Here is a tiny trained network, its code and every weight. The questions are about switching its units off for an input and a class, where a switched-off unit gives its printed mean instead of its output.

import numpy as np


def w(rows, s, z=0):
    codes = np.array(rows[::2]) - 128.0
    scale = np.full(codes.shape[1], s)
    scale[-1] = z or s
    return codes * scale


def f(y):
    return y / 2 * (1 + np.tanh(0.7978845608 * (y + 0.044715 * y**3)))


def log_softmax(a):
    a = a - a.max(-1, keepdims=True)
    return a - np.log(np.exp(a).sum(-1, keepdims=True))


def net(x, mask):
    res = np.array(x, float).reshape(1, 8) / 4 @ E
    y = f(res @ A[0][:, :-1].T + A[0][:, -1])
    res = res + np.where(mask, y, B[0][:, -1]) @ B[0][:, :-1]
    return log_softmax(res[-1] @ U[:, :-1].T + U[:, -1])


A, B = {}, {}
E = w([
[100,138,103,146,157,140,113,122,112],'x0',
[112,215,84,87,49,80,86,50,137],'x1',
[103,133,109,150,160,127,118,123,121],'x2',
[104,121,100,136,138,135,98,138,125],'x3',
[157,177,113,62,182,41,104,190,99],'x4',
[2,117,239,48,157,201,93,108,176],'x5',
[126,127,126,138,130,116,124,126,132],'x6',
[104,133,117,152,114,125,111,156,144],'x7',
],0.0093)
A[0] = w([
[48,152,195,132,112,108,111,103,152,94],'neuron 0',
[57,130,247,37,219,134,87,172,161,65],'neuron 1',
[171,110,98,133,195,93,166,235,111,125],'neuron 2',
[136,14,128,196,132,202,182,119,146,157],'neuron 3',
[101,81,13,115,43,97,191,52,111,1],'neuron 4',
[32,111,181,102,96,137,114,3,211,87],'neuron 5',
],0.007,0.0039)
B[0] = w([
[117,103,147,165,121,127,106,107,51,183],'neuron 0',
[122,240,52,134,48,104,170,139,128,254],'neuron 1',
[207,69,184,216,189,148,95,164,36,218],'neuron 2',
[99,234,28,91,51,71,168,119,133,233],'neuron 3',
[113,142,98,67,107,196,112,101,173,167],'neuron 4',
[194,88,185,207,155,181,2,81,104,239],'neuron 5',
],0.009,0.0082)
U = w([
[154,168,71,134,123,75,179,163,133,230],'0',
[126,182,106,127,104,130,141,75,184,147],'1',
[158,1,233,181,206,172,102,129,125,9],'2',
],0.0092,0.0013)

Each question gives the input, the list of numbers given to net, and the class t.
The units are the neurons (one row each of A and B). Each row of codes is followed by its name. A weight is (code - 128) times the scale printed after its matrix; where a second scale follows, it is the last column's (A, B and U).
mask holds one flag per neuron, in row order. A switched-off neuron (its flag False) gives its mean, the last column of its row in B, instead of its output. The means were averaged over made-up inputs and are rounded, as every weight is.
A unit's drop is (log p(t) with every unit on - log p(t) with that unit switched off) / (log p(t) with every unit on - log p(t) with every unit switched off).
The circuit of an input: a set's keep is (log p(t) with only the set's units on - log p(t) with every unit switched off) / (log p(t) with every unit on - log p(t) with every unit switched off). Starting from all 6 units, units are removed one at a time, each time the one whose removal leaves the highest keep (on an exact tie, the one counted first), for as long as the keep stays at least 0.8.
units of the circuit, in order: the units of the circuit, biggest drop first
top k neurons: the k neurons with the biggest drops, biggest first
drop of u: that unit's drop, to one decimal
input [-8,8,-6,8,-8,6,2,-2], class 2: units of the circuit, in order => (neuron 5)
input [-6,0,0,3,5,-7,0,-6], class 2: units of the circuit, in order => (neuron 2; neuron 3)
input [-5,-6,5,4,8,4,-1,4], class 0: top 2 neurons => (neuron 1; neuron 5)
input [6,-6,-5,7,0,-1,-7,-6], class 0: top 2 neurons => (neuron 3; neuron 5)
input [-3,-8,-8,0,0,-1,7,6], class 0: top 3 neurons => (neuron 3; neuron 5; neuron 0)
input [-3,-7,-4,-1,-3,-2,-6,5], class 0: top 2 neurons => (neuron 3; neuron 5)
input [8,-3,3,3,-6,3,3,0], class 1: top 2 neurons => (neuron 3; neuron 2)
input [8,8,2,0,-1,1,0,-7], class 2: units of the circuit, in order => (neuron 1; neuron 3)
input [-8,8,-8,-5,0,7,-6,-2], class 2: top 2 neurons => (neuron 5; neuron 3)
input [0,0,1,0,6,-8,-6,-6], class 2: units of the circuit, in order => (neuron 2; neuron 3)
input [1,-2,-4,-3,-4,6,4,1], class 1: top 3 neurons => (neuron 1; neuron 3; neuron 2)
input [5,-4,7,-7,5,4,-1,2], class 0: top 2 neurons => (neuron 1; neuron 5)
input [-3,-2,7,-3,7,-1,-5,-7], class 2: top 3 neurons => (neuron 3; neuron 2; neuron 1)
input [6,4,-1,6,-1,-7,-7,-3], class 1: units of the circuit, in order => (neuron 4)
input [3,-5,0,8,-8,-2,8,-7], class 0: top 2 neurons => (neuron 3; neuron 5)
input [8,-7,-4,3,1,-6,3,5], class 2: top 2 neurons => (neuron 2; neuron 1)
input [-8,-4,-7,2,3,4,-6,-2], class 0: top 2 neurons => (neuron 1; neuron 5)
input [-7,-5,-8,7,-3,1,1,5], class 1: drop of neuron 1 => 0.1
input [6,-6,4,-8,3,7,-6,-8], class 0: drop of neuron 1 => 0.9
input [-4,4,8,1,-5,4,2,-2], class 2: drop of neuron 1 => 0.0
input [8,-7,0,-6,-8,0,-8,0], class 0: units of the circuit, in order => (neuron 3)
